Below are the code and all the weights of a small trained network. Each question names an input and a class and asks about switching units off, where a switched-off unit gives its printed mean instead of its output.

import numpy as np


def w(rows, s, z=0):
    codes = np.array(rows[::2]) - 128.0
    scale = np.full(codes.shape[1], s)
    scale[-1] = z or s
    return codes * scale


def f(y):
    return y / 2 * (1 + np.tanh(0.7978845608 * (y + 0.044715 * y**3)))


def log_softmax(a):
    a = a - a.max(-1, keepdims=True)
    return a - np.log(np.exp(a).sum(-1, keepdims=True))


def net(x, mask):
    res = np.array(x, float).reshape(1, 5) / 4 @ E
    y = f(res @ A[0][:, :-1].T + A[0][:, -1])
    res = res + np.where(mask, y, B[0][:, -1]) @ B[0][:, :-1]
    return log_softmax(res[-1] @ U[:, :-1].T + U[:, -1])


A, B = {}, {}
E = w([
[97,148,146,132,124],'x0',
[61,109,253,1,123],'x1',
[126,152,25,52,3],'x2',
[72,12,191,172,80],'x3',
[139,129,117,137,130],'x4',
],0.008)
A[0] = w([
[119,126,230,2,124,124],'neuron 0',
[69,70,140,180,85,23],'neuron 1',
[172,136,203,163,183,44],'neuron 2',
[184,115,210,167,174,25],'neuron 3',
[157,140,194,169,236,89],'neuron 4',
[99,194,108,111,147,27],'neuron 5',
[143,105,171,153,86,2],'neuron 6',
[139,40,166,155,91,127],'neuron 7',
[132,193,117,95,187,165],'neuron 8',
[168,208,152,110,148,54],'neuron 9',
[67,64,127,164,99,24],'neuron 10',
[146,104,75,59,105,219],'neuron 11',
[37,198,104,152,71,123],'neuron 12',
],0.0089,0.0036)
B[0] = w([
[200,202,130,190,120,254],'neuron 0',
[106,133,1,108,195,170],'neuron 1',
[154,42,83,158,110,190],'neuron 2',
[127,72,133,100,87,189],'neuron 3',
[154,54,105,154,52,240],'neuron 4',
[80,83,71,117,154,137],'neuron 5',
[150,103,64,90,152,127],'neuron 6',
[97,192,134,108,219,193],'neuron 7',
[11,124,99,119,159,191],'neuron 8',
[83,65,51,81,186,158],'neuron 9',
[108,159,58,66,158,161],'neuron 10',
[86,82,171,148,65,201],'neuron 11',
[151,62,191,169,131,156],'neuron 12',
],0.0088,0.0073)
U = w([
[88,163,170,174,137,252],'0',
[62,149,91,15,244,103],'1',
[141,91,179,139,52,49],'2',
[227,254,144,218,138,60],'3',
[139,158,168,132,144,123],'4',
],0.0075,0.0043)

Each question gives the input, the list of numbers given to net, and the class t.
The units are the neurons (one row each of A and B). Each row of codes is followed by its name. A weight is (code - 128) times the scale printed after its matrix; where a second scale follows, it is the last column's (A, B and U).
mask holds one flag per neuron, in row order. A switched-off neuron (its flag False) gives its mean, the last column of its row in B, instead of its output. The means were averaged over made-up inputs and are rounded, as every weight is.
A unit's drop is (log p(t) with every unit on - log p(t) with that unit switched off) / (log p(t) with every unit on - log p(t) with every unit switched off).
The circuit of an input: a set's keep is (log p(t) with only the set's units on - log p(t) with every unit switched off) / (log p(t) with every unit on - log p(t) with every unit switched off). Starting from the 12 units with the biggest drops (on a tie, the unit counted first), units are removed one at a time, each time the one whose removal leaves the highest keep (on an exact tie, the one counted first), for as long as the keep stays at least 0.8.
units of the circuit, in order: the units of the circuit, biggest drop first
top k neurons: the k neurons with the biggest drops, biggest first
drop when u is switched off: that unit's drop, to one decimal
input [3,-8,-1,8,-3], class 1: units of the circuit, in order : [neuron 1; neuron 10; neuron 7]
input [5,7,2,-2,-3], class 3: top neuron : [neuron 0]
input [3,-8,7,8,-3], class 1: units of the circuit, in order : [neuron 1; neuron 10]
input [5,3,4,6,0], class 1: units of the circuit, in order : [neuron 1; neuron 10]
input [-2,-2,-6,3,5], class 2: units of the circuit, in order : [neuron 4; neuron 3]
input [5,1,-7,-6,-1], class 2: units of the circuit, in order : [neuron 4; neuron 2]
input [-8,-8,-3,-5,0], class 0: top 2 neurons : [neuron 0; neuron 8]
input [-7,1,8,-6,-1], class 2: top 2 neurons : [neuron 11; neuron 7]
input [-7,7,-7,8,3], class 1: top 2 neurons : [neuron 7; neuron 1]
input [1,5,6,8,-6], class 1: top 4 neurons : [neuron 1; neuron 10; neuron 7; neuron 4]
input [0,-8,-8,3,-5], class 2: top 2 neurons : [neuron 4; neuron 3]
input [-5,-3,0,-6,3], class 1: drop when neuron 7 is switched off : -0.1
input [-6,8,7,2,8], class 3: drop when neuron 4 is switched off : 0.1
input [7,1,5,8,5], class 1: drop when neuron 1 is switched off : 0.2
